In the rows, 128 means zero.
Each row is followed by its class; each block has classes of its own.
[124 106 114 126 116 120 131 149 138 118 164 126 139 143 136 167 105 125
  78  59 143 143  91 129 137 130 153 144 183 177 138 145 105 106 161 120
  92 161 115 126  88 129 143 108 123  90 104 120  89 131 137 115 141 110
 125 130 120 144 167 153 117  94 136 132  37 165 108 103 117 126 181 132
 110 126 138 134 129 107 115  97 118 113 110 144 148 122  79 109 115 150
  60 101 127 112 152  52 145 167 252 155 155  98 119 159 127 124 139 115
 119 121 129 142 135 139 129 112 114 170 126 102 138 105 148 113 147 141
 142]
q955
[123 133 121 125 116 124 139 141 123 123 120 131 137 133 128 155 132 139
 105 109 130 137 125 153 138 142 135 118 150 113 140 128 118  76 110 115
 121 133 138 108  80 117 134 114 115 127 131 140 122 129 120 102 151 141
 143 136  96 114 131 139 104 138 104 129  83 132 121 129 139 132 175 135
 134 135 140 133 130 114 131 119 132 112 135 127 130 108  88 129 139 122
  76 113 127 144 113  87 127 154 196 129 135 108 151 179 138 148 116 120
 118 127 164 132 125 133 135 112 115  59 139 119 138 107 132 112 148 128
 119]
q955
[136 179 113 119 153 142 131 120 132 131 115 114 189 129 170  74  41 158
 148 129 107 202 181 133 148 131 139   5 102 133 128 122 188 252  98 150
 134 174 121 114 179 121 117 126 172 134 134 147 129 149  98 138 128  76
 136 132  36 132  83  84  97 136 102 125 213 164 135 144 103 101 111 125
 124  87  97 121 134 194 135 125 114 132 122 107  92 178 162 131  86 127
 146 168 135  81 186 135 136  75  89 142 126  71 127 128 181  21 121 136
 160 157 126 126 132  80 138 125 156 252 138 151 126 175 166 178 118 147
 133]
q313
[136 132 130 163 127 148 144 141 132 129 127 141 160 132 134 135  63 100
 108 113 122 135 147 132 133 136 114  85 130 112 138 124 140 122 127 124
 131 135 137 136 116 132 125 133 120 107 134 133 132 140 109 115 142 138
 151 109  75 117 134 118  95 133 125 126 119 130 194 127 137 122 133 135
 144 129 130 130 127 143 140 114 131 116 137 125 128 126 123 136 123 129
  84 123 128 123 132 115 156 135 148 127 140  84 146 211 152  92 122 123
 125 106 126 129 171 128 139 122 130 151 132 128 120 136 206 106 137 134
 133]
q955
[140  93 135 132 133 117 143 112 127 127 145 125 116 136 105 147 142  85
 124  99 143 101 113 125 121 125 133 159 130 140 120 143 110 100 131 125
 112 114 132 137 124 131 135 124  98 131 123 130 122 138 140 122 156 123
 140 127 143 138 166 164 130 144 157 110 104  93 105 111 123 166 135 118
 122 122 142 137 131 109 125 150 162 124 124 130 151 122 124 129 114 122
 126 115 138 150 140 122 116 162 163 146 119 121 118 162 119 153 139 122
 133 122 133 136 137 144 139 125 137 120 134 116 120 108 132 120 123 113
 196]
q955
[144 109 141 126 149 135 146 130 119 112 141 134 105 132  92 128 148 101
 148 138 124  83 111 102 123 115 125 115 116 152 142 126 106  94 147 129
 127 139 126 129 121 135 110 132 125 152 125 111 111 127 145 108 111 144
 125 124 152 161 161 133 138 140 164 149 157  91  94 110 144 161 110 107
 136 123 109 131 122 108 105 140 148 118 121 146 157 120 120 121 132 115
 219 100 130 129 150 123 128 198 155 158 112 141 113 130 133 127 110 128
  99  84 137 122 131 164 150 132 138  91 132 131 128 113 141 137 113 127
 129]
q313
[146 129 119 165 133 123 150 120 123 120 162 120 127 117 108 124 135  75
 144 149  74  92 147 103 127 116 117 113 115 136 136 134 139 167 144 161
 146 104 117 130 146 132 113 152 136 147 143 141 122 139 134 131 141 149
 137 129 138 160 144 116 146 101 176 133 181 109 136 149 139 151  87 122
 142  89 107 134 135 131 135 146 140 141 110 113 132 129 147 122 103 124
 215 126 132 107 194 140 131 143  83 172  97 112 107 106 128  77 127 141
 131  96 137 118 121 116 155 138 126 138 125 131 129 115 146 163 117 124
 130]
q313
[123 139 149 132 190 116 117 158 130 104 179 115 116 133 135 119 112 109
 164 162 134 141 116 102 130 119 122  74  91 144 129 125 138 169 160 143
 105 150 152 129 142 147 118 134 168 149 139 118 108 113 157 128  92 105
 125 139 127 122 108 142 110  97 191 124 192  93  73 118 102  82  77 114
 120 103  79 130 125 117 126 142 150 119 111 145 125 172 125 119 130 109
 242 111 128  90 162 107 140 145 113 160 107 141 108  25 134  70 121 115
 124  78 148 129 112 117 132 155 142 134 124 133 127 120 169 151 151 133
 136]
q313
[145 138 129 127 158 123 130 116 127 123 150 122 135 124 128 107 106 100
 146 141 115 139 162 101 132 122 146  90 113 179 130 123 145 232 144 139
 132 121 103 131 165 141 136 123 147 148 138 116 119 140 131 136 126 120
 130 135 119 155 139 107 153 125 163 112 186 117 121 115 117 116  98 125
 114  71 101 135 137 137 122 149 134 124 116 126 132 159 152 117  91 133
 196 139 114 100 179 137 114 115 139 132 107  96 103  81 123  78 132 123
 144 118 139 141 106 102 130 154 130 189 116  77 127 127 145 155 122 141
 129]
q313
[134 123 166 115 151 132 139 129 135 116 180 128  80 122  82 135 158  76
 172 179 130  92 121  75 119 116 135 132 103 156 105 123 109  81 152 108
 155  53 108 136 113 141 125 167 104 178 163 123 113  89 145 125 126 131
 159 125 187  91 129 147 132 139 221 128 135  25  94 108 115  58  75 140
 150  85  84 139 116  79 118 155 155 138 149 123 133 190 139 109 139 150
 157 128 115 141 147 163 144 154  88 132  74 174 106  54  94 127 112 130
 122  77 158 129 130 129 138 148  85   4 116 121 136  89  92 104 128 118
 121]
q313
[164 204 124 130 146 149 163 112 124 145 148 110 180 127 145  84 112  97
 132 150  91  96 187 103 126 125  84  42  84 130 139 123 193 229 152 173
 161 100 130 118 160 139 102 145 149 139 142 138 123 130 124 162  94 163
 170 119  82 165 151  72 155 114 135 125 225 119 161 153  98 165  80 110
 134  69  87 138 122 188 142 153 121 148 129 141 129 146 168 108 103 128
 206 140 118  61 208 162 157 119  50 181 113  74 110 164 162  47 112 152
 143  79 137 126 156  84 168 151 143 235 124 157 131 172 195 162 124 142
 128]
q313
[122 106 127 131 100 107  93 149 118 128 105  69 125 129 111 145 135 114
 108 111 126 108 127 145 131 128 162 166 136 157 130 130 112  71  98 143
 121 112 137 134 105 122 130 107 105 130 111 122 140 125 118 114 129 119
 119 131 141 137 149 147 157 142 125 131  83 144 126 117 138 160 144 118
 136 108 146 135 128 127 131 115 124 123 135 122 140 105 114 125 116 132
  97 115 125 152 122 132 113 154 189 140 121 107 138 169 117 156 137 123
 152 143 122 132 148 143 116 102 100  93 121 118 130 101 100 119 123 122
 130]
q955
[133 107 117 134 115 117 137 106 127 115 137 128 151 121 127 129 120 115
 112 107 147 138 137 117 133 123 133 131 131 151 131 126 122 155 117 131
 125 107 115 136 146 127 143 128 102 126 138 120 121 144 112 136 153 122
 130 126 137 136 183 123 142 122 138 119 111 147 139 122 127 147 142 115
 118 115 129 123 130 143 108 120 128 131 101 118 137 145 143 138  83 135
  83 138 130 127 124 131 109 117 169 152 117  97 115 141 119 117 155 124
 154 149 124 122 111 132 123 120 131 196 126 132 138 113 130 144 119 116
 127]
q955

A new block, with new classes.
[108 136 152 130 148 139 112 120 112 179 131 120 105  97  81 166 113 129
 151 104 117 102 119 120 149 133 150  94 160 138 138 113 107 143 129 106
 135 134 121 108 125 135 136 147 128 106 144 114 110 118 106 167 111 129
 123 112 123 106 116 132 130 173 142 124 152 160 142 134 121 123 148 124
 121 124 115 130 107 109 125 128 129 133 121 137 151 135 162 140 139 142
 148 128 157 132 125 123 147 118 156 116 108 126 160 142 125 126 118 101
 118  99 110 137 150 136 115 145 115 113 136 130 162 129 137 146 120 148
 130]
q673
[125 124 169 110 126 113 120  97 135 135 160 132 113 121  91 255 138 100
 128 117 133  96 146 144 147 111 101 108 118 147 167 113  98 120 115  92
 173 134 103 117 119 114 124 186 127 126 153 114 135 126 128 124 103 134
 106 108 138  94 116  97 145 189 129  96 140 109 161 127 159 123 115  91
 123 112 108 124  95  96 127 112 100 144 132 135 127 119 170 143 179 143
 143 152 132 144 114 104 119 120 134 131 127 108 134 121 129 163 100 144
 116 118 115 126 119 139 206 131 105 116 139 122 174 149 127 150 116 139
 146]
q673
[127 118  62  86 103 149  64 143 131 103 163 123 147 128 174 138 116 132
 142 111 134  95 120 132  91 119 126 154 116 149 117 161 151 141 123  93
 162 116 119 113 126 131 121 150 123 124 131 121 141 138 167 110 129  81
 124 143 127 127 128 116 127  92 147 152 139 123 147  79 148 129 125 140
 127 103 133 135 112 106 126 143 143 133 118 107 144 124 103 140 181 125
 136 110 136 115 148 128 116 132 134 121 125 116 135 123 142 116 100 124
 135 140 102 127 119 130 178 125  67 114 143 129 103 142 144 165 136  94
 126]
q198
[110 149 192 126 161 158 115 103 115 121 130 136  98 104  86 164 141 124
 118 129 169 117 125 144 189 115 139 115 110 121 138  88 141 140 122 118
  91 151  96  95 124 130 105 159 125 115 129 149 121 116 130 143 101 141
 119 113 161 118 128 132 124 163 126 108 129 110 143 146 133 114 130 109
 142 110 118 125 122 106 137 150 132 101 145 112 133 138 165 157 151 118
 143 100 129 154 111 140 145 119 129 127 135 123 135 127 116 111 145 151
 149 133 134 124 156 137 112 141 108 119 115 126 126  83 115 151 113 115
 131]
q673
[154 134  97 118 125 118 128 133 150 116 127 130 169 161 231  72 162 127
  95 180 141 109 140 147  90 100 104 168  44 121 142 139 143 127 147 125
 164 124 143 113  95 119 117 111 116 101 123 113 145 112 143 137 161 107
 125 144 139 127 134 120 117  60 127 132 115 144 154 106 123 112 125 127
  94 127 115 141 151 163 132 140 119 112 156  92 120 115  72 141  94 116
  91 121  79  91 151 140 129 145 124 131 129 139 108 113 124 109 133 121
 146 145 182 137 108 115 165 119 128 141 107 129  76 132 145  97 147 113
 112]
q198
[ 97 144 146 142 126 133  87 115 118 103 174 118 123 110 148 191 130 124
 114 127 124 103 123 157 153 131 124 125 105 147 160 109 134 147 128  68
 109 105 119 148 126 125 141 164 126 112 124 119 120 129 136 140 132 139
  98 145 143 119 114 130 191 150 158 143 118 126 144 112 152 136 128 130
 115  70 117 123 113  86 127 131 131 133 136 105 115 121 163 150 165 112
 131 107 117 132 131 124 133 119 114 128 134 110 133 138 122 124 125 125
 148 127  85 127 139 116 167 119  83 120 153 121 119 125 118 162 124 127
 129]
q673
[109 151 215 134 136  64  87 111 127 125 146 122  93 107  69 192 135 120
 105 112 121 103 111 147 170 132 133  99 134 146 167 131 109 138 120  58
 117 126 114 150 142 127 110 176 137 113 145 117 131 132 127 136 133 130
 119 130 149 112 136 114 144 161 149 113 131 121 134 147 142 125 124 133
 121 112 103 141 109 125 127 124 114 135 122 132 123 107 165 147 157 112
 139 164 134 143 116 139 125 106 130 129 136 136 133 114 120 110 141 153
 128 125 123 126 138 123 151 162  82 116 143 123 140 131 114 150 120 149
 136]
q673
[103 131 227 126 125 125  96 145 118 140 132 124  96 121 101 133 128 138
 139 116 114 111  99 130 143  95 147 116 144 158 145 152 129 138 144  19
 104  92 118 145 148 135 120 140 130 112 132 125 109 128 184 125 140 128
 103 126 127 143 140 144 123 149 147 118 123 128 131 142 166 140 135 115
 117 112 127 141 136 111 126 120 131 119 126 126 128 124 187 146 136 129
 137 169 164 152 126 135 135 126 124 121 139 105 138 127 122 121 131 131
 148 124 135 120 150 103 125 134 106 107 156 136 115 128 131 162 133 143
 142]
q673
[121 136  68 201 132 125  61  96 181 102 158 121 164 114 119 242 130 141
  93 121 115 110 135 135 109 160  98 126 123 146 130 141 119 126 121  67
 143 155 146 157 136 114 111 135  88  87 123  95 121 124 106 143 149 116
 124 162 126 122 142  86 146 103 163 171 145 137 161  94 112 103 134 150
 125  96 135 120  96 164 143  64 129 146 157 106 130 117  98 143 123 143
 138 100 103  95 142 135 127 119 136 112 108 129 172 117 129 115 130 159
 132 134  79 122 127 114 146 115  96 128 143 126 139 140 124 114 116  76
 110]
q198
[152 140 159 155 154 140 105 133 152 121 149 145 168 172 211 116 181 142
 126 139 137 110 133 136  95 109 124 157  81 136 117 131 138 105 154  23
 113 121 136 166 132 128 135 100 110  97 117 131 204  92 148 120 146 122
 121 147 128 132 135 132 124 100 151 137 128 137 175 122 136  99 126 115
 122  60 140 121 108 140 125 112 103 132 170  87 129 126 113 131 116 124
 106 126 104  85 145 149 125 129 125 140 100  88 133 112 146 111 113 174
 140 124 156 125 115  98 160 115 127 139 130 144 104  89 130 113 140 112
 100]
q198
[148 133   9 127 146 130 101 130 148 100 147 107 174 117 250  81 104 132
 100 146 102 119 122 140 120 137 121 142  86  98 135 102 151 149 109 213
  80 140 159 103 125 106 107 103  94 110 112 138 151 142 128 144 134 126
 148 151 150 120 115 124 150  59 112 145 131 125 123  83  84 112 131 191
 119 121 130 117 105 161 130 139 161 104 150 100 119 145  84 121 140 111
  96  22  71 116 139 122 143 113 129  95 125 190 104 107 128 111 111  89
 144 141 107 130 114 160  94 134 144 123 125 121 107 156 127 132 122  98
 109]
q198
[ 96 159 222 111 143 115  77 108 100 116 191 130  84  70 148 156 116 104
 139 113 136  41  94 147 183  90 144 102  95 142 168 117 129 170 135  77
  84 113 107 108 120 127 120 196 129  95 144 197 124 113 130 147 110 122
  96 122 156 107 127 147 149 171 105 110 116 128 167 137 164 121 156 147
 107 116 108 142 104  83  72 156 130  99 132 119 132 121 208 142 174 119
 121 112 114 140 108 123 133 117 130 123 149 110 128 112 128 117 102 103
 145 108 130 134 156 126 137 133  70 101 148 116 144 136 122 178 134 120
 135]
q673
[127 143 146 134 115 123  92 110 117 119 162 134 104  85 127 234  98 125
 132 117 129 108 128 130 255 122 124 109 129 143 137 141 118 119 111  78
 178 108 112 161 133 113 122 140 122 109 137 104 119 134 136 125 152 123
 144 130 133 104 134 107 148 167 142 136 132 108 136 118 169 136 132 146
  93 101 114 129 110 126 132  98 142 119 134 129 137 129 192 136 168 125
 146 166 133 142 128 127 123 105 133 119 131 113 136 114 135 137 113 121
 119 119  66 117 139 117 196 153 101 104 151  96 160 178 124 160 136 139
 114]
q673
[140 119  77 152 128 120  99 138 143 110 129 128 160 150 169 160 137 132
 111 136 104 119 146 131 104 137 111 168 118 135 116 144 152 125 129  99
 156 146 136 146 124 120 115 145 110 116 124 118 133 139 127 128 148 120
 144 157 128 138 133  95 120  82 134 138 126 126 175  77 130 119 101 126
 125 106 139 126 126 159 128 106 143 143 139 120 126 119  82 134 145 126
 136 117 106  97 135 139 103 126 123 112 116 131 105  94 127 126 125 154
 133 122 110 140 121 109 159 137 121 147 107 126 110 139 122 141 134 121
 116]
q198
[145 124  40 132 129 122  96 146 165 105 148 118 184 173 243 208 149 148
 110 137 124 140 145 138 109 150  92 169 115 135 109 136 133  97 132  99
 160 154 145 146 133 121 119 115  87 116 106 119 125 124 128 132 126 132
 148 156 129 137 131 115 123 102 141 135 120 123 160  77 112 119 121 120
 132 120 145 109 120 158 130  96 137 145 139 107 119 129 101 138 128 116
 111  90  65  83 150 135 136 133 118 136 127 124 100 109 128 154 119 189
 118 136  93 136 121 105 169 133 143 154 119 115 120 131 137 117 115 102
  97]
q198
